Below are the code and all the weights of a small trained network. Each question names an input and a class and asks about switching units off, where a switched-off unit gives its printed mean instead of its output.

import numpy as np


def w(rows, s, z=0):
    codes = np.array(rows[::2]) - 128.0
    scale = np.full(codes.shape[1], s)
    scale[-1] = z or s
    return codes * scale


def f(y):
    return np.maximum(y, 0)


def log_softmax(a):
    a = a - a.max(-1, keepdims=True)
    return a - np.log(np.exp(a).sum(-1, keepdims=True))


def net(x, mask):
    res = np.array(x, float).reshape(1, 5) / 4 @ E
    y = f(res @ A[0][:, :-1].T + A[0][:, -1])
    res = res + np.where(mask, y, B[0][:, -1]) @ B[0][:, :-1]
    return log_softmax(res[-1] @ U[:, :-1].T + U[:, -1])


A, B = {}, {}
E = w([
[96,190,161,126,190,90,19],'x0',
[135,198,153,67,127,43,207],'x1',
[112,227,171,164,110,254,151],'x2',
[169,60,154,155,248,157,139],'x3',
[26,106,102,169,217,105,139],'x4',
],0.0099)
A[0] = w([
[118,87,97,185,142,164,126,111],'neuron 0',
[94,87,107,187,133,158,128,97],'neuron 1',
[165,138,140,92,114,89,130,47],'neuron 2',
[169,106,139,125,149,82,107,218],'neuron 3',
[159,161,91,121,60,149,189,254],'neuron 4',
[59,96,96,162,121,166,146,129],'neuron 5',
[114,149,162,207,206,171,158,146],'neuron 6',
[247,92,136,118,55,185,150,157],'neuron 7',
[83,121,115,127,106,105,51,159],'neuron 8',
[149,121,111,150,193,152,158,134],'neuron 9',
[152,133,83,119,127,99,163,137],'neuron 10',
[108,68,106,56,110,80,233,198],'neuron 11',
[94,162,156,106,152,147,180,185],'neuron 12',
[248,138,93,132,100,166,120,129],'neuron 13',
[101,159,131,111,127,183,109,127],'neuron 14',
],0.015,0.0031)
B[0] = w([
[132,97,175,153,191,128,77,196],'neuron 0',
[129,103,150,186,214,192,97,194],'neuron 1',
[133,42,100,174,155,159,129,170],'neuron 2',
[195,71,117,21,50,146,96,194],'neuron 3',
[62,253,211,121,123,108,161,233],'neuron 4',
[158,131,200,148,189,185,50,195],'neuron 5',
[142,144,157,143,170,58,180,224],'neuron 6',
[166,190,169,7,46,62,85,237],'neuron 7',
[150,139,142,33,99,140,184,206],'neuron 8',
[140,163,198,139,142,67,110,188],'neuron 9',
[135,96,93,99,206,123,203,174],'neuron 10',
[109,143,40,148,210,96,254,254],'neuron 11',
[141,135,133,145,92,74,145,183],'neuron 12',
[178,171,208,90,81,125,83,202],'neuron 13',
[180,94,110,86,98,98,186,185],'neuron 14',
],0.0081,0.015)
U = w([
[1,141,66,100,111,58,67,49],'0',
[194,88,41,98,169,108,229,157],'1',
[159,95,80,127,116,193,81,26],'2',
[88,161,115,190,170,75,214,191],'3',
[182,179,171,68,17,87,95,187],'4',
[215,84,159,158,177,163,22,196],'5',
[133,97,65,212,73,160,131,2],'6',
[35,96,57,151,178,213,163,96],'7',
],0.0092,0.0048)

Each question gives the input, the list of numbers given to net, and the class t.
The units are the neurons (one row each of A and B). Each row of codes is followed by its name. A weight is (code - 128) times the scale printed after its matrix; where a second scale follows, it is the last column's (A, B and U).
mask holds one flag per neuron, in row order. A switched-off neuron (its flag False) gives its mean, the last column of its row in B, instead of its output. The means were averaged over made-up inputs and are rounded, as every weight is.
A unit's drop is (log p(t) with every unit on - log p(t) with that unit switched off) / (log p(t) with every unit on - log p(t) with every unit switched off).
The circuit of an input: a set's keep is (log p(t) with only the set's units on - log p(t) with every unit switched off) / (log p(t) with every unit on - log p(t) with every unit switched off). Starting from the 12 units with the biggest drops (on a tie, the unit counted first), units are removed one at a time, each time the one whose removal leaves the highest keep (on an exact tie, the one counted first), for as long as the keep stays at least 0.8.
circuit, biggest first: the units of the circuit, biggest drop first
most important unit: the unit with the biggest drop
k most important neurons: the k neurons with the biggest drops, biggest first
drop when u is switched off: that unit's drop, to one decimal
input [-2,3,-3,0,-3], class 1: most important neuron => [neuron 11]
input [7,-3,6,-2,7], class 5: 4 most important neurons => [neuron 11; neuron 5; neuron 4; neuron 1]
input [2,0,6,0,1], class 3: 3 most important neurons => [neuron 7; neuron 3; neuron 13]
input [6,2,-1,5,-1], class 5: circuit, biggest first => [neuron 7; neuron 11]
input [3,-3,5,-7,7], class 5: 2 most important neurons => [neuron 11; neuron 5]
input [-3,7,-6,-8,-3], class 1: 3 most important neurons => [neuron 11; neuron 10; neuron 2]
input [-8,6,3,-5,0], class 3: circuit, biggest first => [neuron 11; neuron 4]
input [8,5,8,-2,3], class 3: 3 most important neurons => [neuron 7; neuron 3; neuron 13]
input [-7,-2,-3,8,6], class 3: 2 most important neurons => [neuron 11; neuron 6]
input [-2,-2,-3,-7,1], class 3: 2 most important neurons => [neuron 7; neuron 3]
input [-1,8,-3,-7,4], class 3: 2 most important neurons => [neuron 4; neuron 3]
input [0,6,5,-8,2], class 3: 3 most important neurons => [neuron 7; neuron 3; neuron 13]
input [2,-5,-7,-7,5], class 5: 4 most important neurons => [neuron 7; neuron 11; neuron 5; neuron 4]
input [1,5,-4,-7,8], class 1: most important unit => neuron 4
input [-6,-2,5,7,-1], class 4: drop when neuron 7 is switched off => 1.4
input [1,1,-7,0,8], class 1: drop when neuron 3 is switched off => 0.1
input [-8,-1,2,2,-1], class 4: drop when neuron 7 is switched off => 1.0
input [-7,-3,-2,6,-4], class 4: drop when neuron 7 is switched off => 0.3
